Below are the code and all the weights of a small trained network. Each question names an input and a class and asks about switching units off, where a switched-off unit gives its printed mean instead of its output.

import numpy as np


def w(rows, s, z=0):
    codes = np.array(rows[::2]) - 128.0
    scale = np.full(codes.shape[1], s)
    scale[-1] = z or s
    return codes * scale


def norm(h):
    return h / np.sqrt((h * h).mean(-1, keepdims=True) + 1e-5)


def f(y):
    return np.maximum(y, 0)


def log_softmax(a):
    a = a - a.max(-1, keepdims=True)
    return a - np.log(np.exp(a).sum(-1, keepdims=True))


def net(x, mask):
    res = np.array(x, float).reshape(1, 8) / 4 @ E
    u = 0
    for l in range(3):
        y = f(norm(res) @ A[l][:, :-1].T + A[l][:, -1])
        res = res + np.where(mask[u : u + 12], y, B[l][:, -1]) @ B[l][:, :-1]
        u += 12
    return log_softmax(norm(res)[-1] @ U[:, :-1].T + U[:, -1])


A, B = {}, {}
E = w([
[126,120,134,134,117],'x0',
[3,164,177,150,147],'x1',
[136,166,123,132,108],'x2',
[129,139,112,112,161],'x3',
[129,132,129,130,121],'x4',
[130,133,129,130,121],'x5',
[80,110,41,1,40],'x6',
[106,93,64,193,145],'x7',
],0.0064)
A[0] = w([
[136,108,204,175,106,79],'L0N1',
[102,142,247,27,130,75],'L0N2',
[220,137,16,118,150,174],'L0N3',
[123,159,228,33,124,40],'L0N4',
[214,129,216,53,135,123],'L0N5',
[92,169,139,142,146,139],'L0N6',
[159,132,169,87,125,76],'L0N7',
[82,149,154,123,140,3],'L0N8',
[182,160,255,82,160,102],'L0N9',
[115,155,197,176,164,139],'L0N10',
[103,105,54,209,152,91],'L0N11',
[107,149,145,89,113,163],'L0N12',
],0.0094,0.0044)
B[0] = w([
[135,141,111,121,170,172],'L0N1',
[87,167,85,142,95,199],'L0N2',
[133,91,166,150,103,254],'L0N3',
[88,99,40,174,126,180],'L0N4',
[153,101,84,185,83,209],'L0N5',
[135,77,170,116,129,177],'L0N6',
[142,114,81,134,105,149],'L0N7',
[92,122,184,132,125,140],'L0N8',
[114,145,65,205,185,213],'L0N9',
[151,160,158,105,161,219],'L0N10',
[81,154,7,220,99,196],'L0N11',
[91,99,125,117,130,184],'L0N12',
],0.011,0.006)
A[1] = w([
[84,181,157,52,115,58],'L1N1',
[233,124,141,134,166,195],'L1N2',
[1,49,152,74,105,162],'L1N3',
[95,130,147,161,108,95],'L1N4',
[165,171,86,96,122,90],'L1N5',
[82,126,181,116,134,41],'L1N6',
[141,103,186,147,160,70],'L1N7',
[253,91,144,111,131,2],'L1N8',
[105,109,131,88,125,112],'L1N9',
[103,119,96,134,149,126],'L1N10',
[118,9,199,113,171,173],'L1N11',
[142,82,165,157,134,145],'L1N12',
],0.0086,0.0031)
B[1] = w([
[168,113,123,181,148,148],'L1N1',
[208,55,192,161,140,194],'L1N2',
[166,133,196,95,129,253],'L1N3',
[173,162,54,176,179,159],'L1N4',
[122,112,111,168,157,132],'L1N5',
[41,194,112,177,76,138],'L1N6',
[132,151,112,82,150,143],'L1N7',
[136,2,128,157,59,155],'L1N8',
[140,142,148,89,127,151],'L1N9',
[184,129,131,161,101,186],'L1N10',
[128,174,122,132,100,151],'L1N11',
[149,123,144,93,76,165],'L1N12',
],0.0063,0.0055)
A[2] = w([
[148,144,127,116,199,202],'L2N1',
[8,171,161,149,159,151],'L2N2',
[85,170,179,126,116,184],'L2N3',
[135,130,157,52,120,1],'L2N4',
[97,122,60,96,76,175],'L2N5',
[154,99,134,185,125,223],'L2N6',
[102,152,133,110,155,17],'L2N7',
[136,159,130,113,121,40],'L2N8',
[93,108,125,44,77,98],'L2N9',
[186,106,146,198,184,238],'L2N10',
[153,152,92,117,131,56],'L2N11',
[60,173,157,88,162,72],'L2N12',
],0.014,0.002)
B[2] = w([
[155,168,168,73,109,160],'L2N1',
[240,37,103,118,36,215],'L2N2',
[178,54,81,104,103,162],'L2N3',
[104,254,113,128,188,147],'L2N4',
[107,225,137,176,236,221],'L2N5',
[90,185,122,50,125,228],'L2N6',
[97,89,132,131,100,138],'L2N7',
[151,188,91,157,119,129],'L2N8',
[135,187,253,127,249,197],'L2N9',
[54,149,162,31,130,254],'L2N10',
[73,165,119,127,144,134],'L2N11',
[167,34,113,124,49,164],'L2N12',
],0.0067,0.0098)
U = w([
[155,233,236,58,218,255],'0',
[92,184,18,178,101,61],'1',
[193,42,142,74,1,71],'2',
],0.013,0.00068)

Each question gives the input, the list of numbers given to net, and the class t.
The units are the neurons (one row each of A and B). Each row of codes is followed by its name. A weight is (code - 128) times the scale printed after its matrix; where a second scale follows, it is the last column's (A, B and U).
mask holds one flag per neuron, layer by layer. A switched-off neuron (its flag False) gives its mean, the last column of its row in B, instead of its output. The means were averaged over made-up inputs and are rounded, as every weight is.
A unit's drop is (log p(t) with every unit on - log p(t) with that unit switched off) / (log p(t) with every unit on - log p(t) with every unit switched off).
The circuit of an input: a set's keep is (log p(t) with only the set's units on - log p(t) with every unit switched off) / (log p(t) with every unit on - log p(t) with every unit switched off). Starting from the 12 units with the biggest drops (on a tie, the unit counted first), units are removed one at a time, each time the one whose removal leaves the highest keep (on an exact tie, the one counted first), for as long as the keep stays at least 0.8.
units of the circuit, in order: the units of the circuit, biggest drop first
unit that matters most: the unit with the biggest drop
k most important neurons: the k neurons with the biggest drops, biggest first
k most important neurons of layer l: the k neurons of layer l with the biggest drops, biggest first
drop when u is switched off: that unit's drop, to one decimal
input [0,-4,-7,-1,0,-7,-3,-3], class 2: unit that matters most -> L2N5
input [-4,5,-1,2,4,0,5,-1], class 0: units of the circuit, in order -> L2N9, L0N9
input [-7,-8,3,4,8,5,-6,3], class 2: 3 most important neurons -> L2N5, L2N9, L1N8
input [-5,6,-2,0,-6,-7,6,0], class 0: 2 most important neurons of layer 1 -> L1N3, L1N9
input [6,6,-5,1,8,-2,-4,-6], class 1: 3 most important neurons -> L0N9, L0N4, L0N2
input [-5,8,-3,2,-1,4,7,0], class 2: 4 most important neurons of layer 2 -> L2N2, L2N12, L2N3, L2N10
input [-6,1,8,4,7,-6,7,-8], class 1: 4 most important neurons of layer 0 -> L0N4, L0N2, L0N5, L0N6
input [-1,8,6,4,7,-5,7,2], class 2: 4 most important neurons -> L2N2, L2N12, L2N3, L0N5
input [-4,-2,-4,-8,-6,-4,5,-4], class 0: 2 most important neurons of layer 0 -> L0N11, L0N9
input [-4,6,8,2,-4,-3,-5,-4], class 2: 3 most important neurons -> L2N2, L2N5, L2N12
input [1,-6,4,5,4,0,6,-4], class 0: 2 most important neurons of layer 2 -> L2N9, L2N5
input [4,7,7,-4,3,-7,-3,-5], class 2: 2 most important neurons -> L2N2, L0N11
input [7,3,-5,4,4,-1,6,6], class 0: 3 most important neurons of layer 0 -> L0N9, L0N5, L0N4
input [-6,2,-8,2,-2,-2,8,-6], class 0: units of the circuit, in order -> L2N9
input [5,4,2,-2,-7,-1,-5,-8], class 1: 2 most important neurons of layer 0 -> L0N2, L0N4
input [4,6,0,7,4,3,-3,-3], class 2: drop when L2N2 is switched off -> 0.2
input [7,-7,7,1,8,5,8,1], class 0: drop when L2N9 is switched off -> 0.2
input [7,4,-8,0,-6,-7,2,-5], class 1: drop when L0N4 is switched off -> 0.5
input [-1,4,-3,-8,8,7,0,-8], class 1: drop when L0N1 is switched off -> 0.0
input [-2,8,5,7,-5,7,0,-8], class 1: units of the circuit, in order -> L0N4
